[145 146  65  81 144  89 185 141 104]  <109>
[145 127  65  81 144 126 125 127 123]  <100>
[135 145  88 119 122 162 122 108 118]  <87>
[145 127  65  81 144  89 106 145 133]  <43>
both <43> <87>:  : [145]
both <87> <43>:  : [145]

[ 62 130 108  83 169  96 148 127 129 138 127 111 113 170] -> <62>
[131 130 108 140 123  96  61 148 123 149 133 139 101 170] -> <111>
[162  50  93 131 102 157 109 122 140 118 119  95 141  61] -> <128>
which: [131 130 108 140 123  96  61 148 123 149 133 139 101 170] : <111>
which: [ 62 130 108  83 169  96 148 127 129 138 127 111 113 170] : <62>
which: [162  50  93 131 102 157 109 122 140 118 119  95 141  61] : <128>

[ 59 111 161 135  61] = <139>
[133  69 134 137 186] = <99>
[ 89  56  79 147 135] = <53>
[119 135 102  84 148] = <31>
[169 131 148  87  52] = <72>
[136 116  96  54 132] = <122>
[184 115 140  58 173] = <165>
both <53> <139>:  : [135]
both <53> <31>:  : [135]

[126 200 213 210  55 213 124] = <23>
[149 178 197 192  52 195 104] = <30>
[200 207 216 215  51 217  53] = <35>
[120 207  40 215 199 217 128] = <93>
[134 200 217 213  53 217 116] = <97>
both <97> <93>:  : [217]
both <23> <35>:  : [200]

[129 127 118 130 138 139 143 119 122 132 136 118 111 127 116 130 152 124
  86 115 141 125 138 149 143 110 108 109 129 127 155] -> <64>
[158 168 111 119 113 123 107 135 139 134  76 125 141 130 116 126 147 175
 132 104 142 160  78 113  91 116 146 116 140 121 131] -> <173>
[133 137 121 110 131 178  84 109 129 108 124 132 124 108 136 114 111 112
 139 147 142 130 104 140 140 137 139 150 138 116 120] -> <121>
[148 128 139 146 121 140 112 131 132 155 101 107 125 144 120 114 142 137
 138 118 138 102  84 149  91 103 135 154 108 110 123] -> <166>
[170 125 149 122 138 133 145 137 133 181 131 135 141 112 114 128 148 160
  88 152 128 176 140 123 130 126 105 123 130 124 118] -> <190>
[126 149 119 129 145 108  96 155 101 110 173 125 111  97 118 133 132 142
 109 106 160 200 118 135 180 124 109 122 139 125 132] -> <102>
[112 147 147 130 142 129 111 121 150 141 181 132  72 131 131 134 110 150
 177 138 141 177 101 119 158 119 132 140 124 129 119] -> <86>
[ 87 141 108 132 137 116 113 139 118 113  78 122 120 139 123 116 114 118
 119 111 130 157 121 111 143 131 130 119 119 126 144] -> <24>
[140 100 149 106 118 135 130 124 124 142 113 120 163 116 127 122 121 146
 146 116 120 143 100 110 128 127 107 132 130 131 131] -> <174>
[ 96 140 110 105 161 123 130 119 118 107 117 132 136 156 122 123 107 100
 124 142 132  72 106 115 124 108 129 142 150 141 114] -> <69>
[139 134  96 141 146 141 112 123 138 109 192 126 102 145 110 114 117 137
  91 122 170 184 176 117 161 149 107 120 110 132 153] -> <19>
which: [139 134  96 141 146 141 112 123 138 109 192 126 102 145 110 114 117 137
  91 122 170 184 176 117 161 149 107 120 110 132 153] : <19>
which: [148 128 139 146 121 140 112 131 132 155 101 107 125 144 120 114 142 137
 138 118 138 102  84 149  91 103 135 154 108 110 123] : <166>
which: [133 137 121 110 131 178  84 109 129 108 124 132 124 108 136 114 111 112
 139 147 142 130 104 140 140 137 139 150 138 116 120] : <121>

[210 211 216 214  49 213  47 213]  <147>
[ 47  46  41  43 206  44 210 212]  <135>
[208 210 214 213  51 211  48  45]  <46>
[209 210 215 213  50  41  48  45]  <131>
[211 212 217 194  48 211  46  42]  <81>
[210 211 216 214 213 213  47 212]  <82>
[ 47  46  42  43 205  44 195 211]  <107>
[210 211  40 214 212 213  47  43]  <164>
[ 63  63  59  60 191  61 192 195]  <50>
both <50> <107>:  : [195]
which: [210 211  40 214 212 213  47  43] : <164>
which: [ 63  63  59  60 191  61 192 195] : <50>
which: [210 211 216 214 213 213  47 212] : <82>
both <107> <46>:  : [211]

[137 164  68 190  87 221  51  91 156  82 165 181  80  86 120 108 140 128
  86 110  72] = <117>
[176 226 122  86  65 189 162  69 198 106  94 180 129 208 128  98 114 163
 109  86  55] = <45>
[121 142  99 131 110 190  48 125 141  40 200 191  64  60 108 111 111 122
 131 172 133] = <8>
both <45> <8>:  : [122]
both <8> <45>:  : [122]
which: [137 164  68 190  87 221  51  91 156  82 165 181  80  86 120 108 140 128
  86 110  72] : <117>

[ 98 144  97 140 145 109 167 111 142 121 134 131 103 128 171 121 107 165
  76 104 121 118 161  89 124  87 117 134 159  93 172 117 120 106 166 131
 118 132 137 138 109 120 103 166 131 129 117 126 113 128] : <119>
[ 81 143  84 120 221 114 171 179 134  94  94 155 145 119 181 131 130 140
 100  50  86 101 154 125 122 120 115 144 143  92 169 143  97 103 198 161
  60  92 140 138 123 171 123 172 140 108 154 121 131 133] : <83>
[ 98 151  97 140 145 109 167 111 142 121 134 131 103 128 171 121 107 165
  76 104 121 118 161  89 124 143 117 134 159  92 135 117 120 106 166 126
 221  97 137 138 109  87 103 166 131 129 117 126 113 128] : <41>
which: [ 98 151  97 140 145 109 167 111 142 121 134 131 103 128 171 121 107 165
  76 104 121 118 161  89 124 143 117 134 159  92 135 117 120 106 166 126
 221  97 137 138 109  87 103 166 131 129 117 126 113 128] : <41>
which: [ 81 143  84 120 221 114 171 179 134  94  94 155 145 119 181 131 130 140
 100  50  86 101 154 125 122 120 115 144 143  92 169 143  97 103 198 161
  60  92 140 138 123 171 123 172 140 108 154 121 131 133] : <83>
which: [ 98 144  97 140 145 109 167 111 142 121 134 131 103 128 171 121 107 165
  76 104 121 118 161  89 124  87 117 134 159  93 172 117 120 106 166 131
 118 132 137 138 109 120 103 166 131 129 117 126 113 128] : <119>

[147 101 143  41 217 128 123 113 125] = <146>
[118  89 142 105  87 129 121  95 111] = <113>
[137 154 133  55 172 126 123  90 118] = <181>
[154 112 142  37 206 129 195  89 117] = <162>
[ 87 123 128 195  41 128 111  86  99] = <101>
[105 128 128  96 126 128 120  96 115] = <59>
[ 65 140 109 199  87 126 119 186 117] = <183>
[154  99 153  65 196 128 126  37 107] = <10>
[127  99 134  87 183 109 129  88 137] = <84>
both <146> <59>:  : [128]
both <101> <162>:  : [195]
both <181> <101>:  : [123]
both <181> <59>:  : [126]
both <183> <181>:  : [126]
both <113> <181>:  : [118]
both <181> <162>:  : [154]

[ 87 146 120 144 122 133 113 136 160 120 118 119 146 148 130 129 114 142
 112 118 120 157  86 187 131 160 126 116 119 140 139 144 124 151 106 126
 157 129 108 167 114  95 128  79 170 158  84 113  66  98 122 138 144 166
 128 156 118 130 102 106 135] : <125>
[185  87 150 159 144 118 140 115  71 151 143 162  89 117 148 125 114 114
 159 124 142  72 174  63 117 106 134 134 150 105  95  83 151  92 135 149
  86 137 157  90 155 159 128 213  77  72 196 135 209 161 125 105 137  69
 133 121 148 120 183 141 144] : <71>
[112 154 110 117 118 133 137 130 145 112 121 100 149 112 106 131 151 128
 111 154 120 152 135 119 134 107 126 133 119 137 155 159 108 146 146 112
 137 118 121 124 108 133 128  96 136 143 109 141 115 134 136 142  93 150
 119  91 100 133 106 150  95] : <96>
which: [112 154 110 117 118 133 137 130 145 112 121 100 149 112 106 131 151 128
 111 154 120 152 135 119 134 107 126 133 119 137 155 159 108 146 146 112
 137 118 121 124 108 133 128  96 136 143 109 141 115 134 136 142  93 150
 119  91 100 133 106 150  95] : <96>
which: [ 87 146 120 144 122 133 113 136 160 120 118 119 146 148 130 129 114 142
 112 118 120 157  86 187 131 160 126 116 119 140 139 144 124 151 106 126
 157 129 108 167 114  95 128  79 170 158  84 113  66  98 122 138 144 166
 128 156 118 130 102 106 135] : <125>

[128 120 133  81 102 115 115 112 118 129  72] = <38>
[128 120 133  81 102  90 115 126 159 109  72] = <179>
[213 159 129 130 100 198 146 140 213 113 133] = <68>
[158 127 124 145 109 134 126 113 121  94 152] = <152>
[213 159 129 130 100 198 146 140 143 113 133] = <77>
[158 186 124 145 109 134 132 113 121  94 129] = <156>
[ 65 141 145 125 150  88 137 126 133 112 110] = <126>
[159 138 134 127 128 157 148 141 132 148 212] = <124>
both <38> <124>:  : [128]
both <156> <179>:  : [109]
both <77> <152>:  : [113]
which: [213 159 129 130 100 198 146 140 213 113 133] : <68>
both <68> <126>:  : [133]
which: [158 186 124 145 109 134 132 113 121  94 129] : <156>
both <156> <38>:  : [129]

[135 131 135 157 141 134 132 134 137 132 140 142 140 134 157 139 140 149
 138] = <26>
[153 137 150 142 149 132 129 181 129 123 199 131 143 171 189 132 143 110
 135] = <13>
[144 200 129 134 142 140 146 148 136 135 135 138 137 150 128 139 137 133
 143] = <106>
which: [144 200 129 134 142 140 146 148 136 135 135 138 137 150 128 139 137 133
 143] : <106>
which: [135 131 135 157 141 134 132 134 137 132 140 142 140 134 157 139 140 149
 138] : <26>

[128 142 129 121 125 143 152 105 110 179 143 143 124 129 136 140 138 128
 118  89 134 131 100 111 126 122 155 122 118 134 131 138 118 151 144 123
 142 127  97 168 138 139 123] = <150>
[124 131 128 102 132 139 150 140 139 129 141 145 128 118 116 142 135 132
 128 116 119 132 179 159 128 117 134 120 134 133 124 128 124 135 130 133
 162 122 145 146 150 157 122] = <60>
[128 142 129 120 125 143 152 105 110 128 143 143 124 129 104 140 138 128
 118  89 134 131 100 111 126 122 155 122 118 134 131 138 118 151 144 123
 142 127  97 168 138 139 123] = <2>
[130 138 128  95 130 134 113 122 121 126 107 151 129 134 146 105 131 135
 127 172 129 136 121  97 131 128 128 131 130 115 134 145 103 130 134 131
 146 129 140 105 108 141 125] = <6>
[126 136 131 172 127 114 141 137 131 127 114  86 128 138 128 126 121 127
 113 141 122 130  99 167 123 140 150 115 114 140 130 138 107 203 138 127
  77 138 124 162 139 118 137] = <27>
[125 133 128 107 118 126 109 131 124 119 114 141 125 178 112 141 113 118
 149 120 133 124 114 130 120 128 121 120 136 129 119 130 133 152 145 123
 148 124  92 142 154 139 124] = <154>
which: [124 131 128 102 132 139 150 140 139 129 141 145 128 118 116 142 135 132
 128 116 119 132 179 159 128 117 134 120 134 133 124 128 124 135 130 133
 162 122 145 146 150 157 122] : <60>
which: [128 142 129 120 125 143 152 105 110 128 143 143 124 129 104 140 138 128
 118  89 134 131 100 111 126 122 155 122 118 134 131 138 118 151 144 123
 142 127  97 168 138 139 123] : <2>

[131 124 147 148 124 125 133 156 157 134 133 127 115 121 111 117 123 132
 142 113 114 119 139 125 127 125 123 123 113 132 128 145 134 124 148 142
 128 131 135 151 127 129 136 116 128 144 130 123 153 117 130 125 147 112
 114 131 129 117 128 132 110 130 128]  <178>
[148 100 142  38 133 153 176 120 105 103 139 129 174  59 102 169 120 108
 129 144 151 120 139 148 125 125 146 147 143 114 113 122 158 110 130  95
 127 145  92  93 164  98 164 101 100  81 103 146 146 145 108 159 107 174
 139 112 149 131 144 139  87 140 138]  <148>
[116  87 119 131 147 138 130 117 135 121 145 120 112 109 143 159 112 111
 147 147 162 129 139 119 143 148 122 129 113 131 140 129 100 121 157 134
 121 148 116 133 122 113 136 125 123 129 107 140 146 123 168 143 150 143
 110 106 134 115 123 135  99 112 126]  <75>
[125 134 127 137 150 132 131 120 140 132 134 124 116 102 149 142 115 122
 146 134 157 135 144 123 149 158 137 137 111 128 139 147 104  99 150 132
 119 152 110 133 126 123 136 124 133 132 117 128 148 120 153 140 142 135
 105  99 136 115 130 146 112 113 110]  <22>
[129 120 130 124 133 137 119 125 129 126 121 127 126 122 134 121 118 121
 121 137 131 133 122 126 124 122 131 140 127 116 123 132 119 114 136 141
 125 122 119 135 112 131 115 131 133 124 142 128 124 121 127 128 130 113
 130 135 127 135 126 134 134 127 132]  <9>
[129 121 151 142 122 120 128 160 154 132 127 132 117 119 108 110 121 127
 146 114 111 115 139 123 121 131 125 128 116 129 133 146 139 122 138 145
 131 128 132 148 127 124 142 112 136 139 132 119 147 118 131 129 143 116
 105 128 124 110 130 135 111 131 124]  <91>
[118 127 136 124 137 133 125 123 129 129 117 126 122 124 138 120 121 122
 126 135 137 135 125 125 127 128 129 141 122  88 122 134 119 118 136 138
 125 126 120 138 118 133 124 132 141 125 142 122 125 112 130 122 127 115
 126 130 133 133 132 133 126 132 120]  <161>
[119 126 139 127 128 136 128 122 133 129 119 123 120 128 141 123 118 127
 125 137 142 135 123 125 120 131 134 150 129 117 125 139 123 118 141 140
 124 126 116 133 120 126 126 128 142 123 137 117 124 114 128 121 121 113
 126 130 130 133 128 131 134 134 128]  <36>
[149  98 143  38 133 152 170 124 120 105 137 130 176  59 100 170 123 108
 131 148 149 120 136 144 122 124 147 150 140 115 113 124 158 111 129  95
 124 147  95  93 160  94 160 101  99  80 107 146 145 149 111 158 108 171
 141 147 149 129 141 140  86 139 139]  <20>
[ 78 135  92 125 136 133 119 137  87 113 127  67 141 122 149 116 153  88
 108 146 135 127 151 146 119 123 142 152 142 142 134 152 115 102 115  85
 171 136 141 122 163 129 107  74 134 109 166 117 150 104 167 115 128 123
  76 124 116 138 118 124 121 144 111]  <188>
which: [ 78 135  92 125 136 133 119 137  87 113 127  67 141 122 149 116 153  88
 108 146 135 127 151 146 119 123 142 152 142 142 134 152 115 102 115  85
 171 136 141 122 163 129 107  74 134 109 166 117 150 104 167 115 128 123
  76 124 116 138 118 124 121 144 111] : <188>
which: [118 127 136 124 137 133 125 123 129 129 117 126 122 124 138 120 121 122
 126 135 137 135 125 125 127 128 129 141 122  88 122 134 119 118 136 138
 125 126 120 138 118 133 124 132 141 125 142 122 125 112 130 122 127 115
 126 130 133 133 132 133 126 132 120] : <161>
which: [131 124 147 148 124 125 133 156 157 134 133 127 115 121 111 117 123 132
 142 113 114 119 139 125 127 125 123 123 113 132 128 145 134 124 148 142
 128 131 135 151 127 129 136 116 128 144 130 123 153 117 130 125 147 112
 114 131 129 117 128 132 110 130 128] : <178>
which: [148 100 142  38 133 153 176 120 105 103 139 129 174  59 102 169 120 108
 129 144 151 120 139 148 125 125 146 147 143 114 113 122 158 110 130  95
 127 145  92  93 164  98 164 101 100  81 103 146 146 145 108 159 107 174
 139 112 149 131 144 139  87 140 138] : <148>

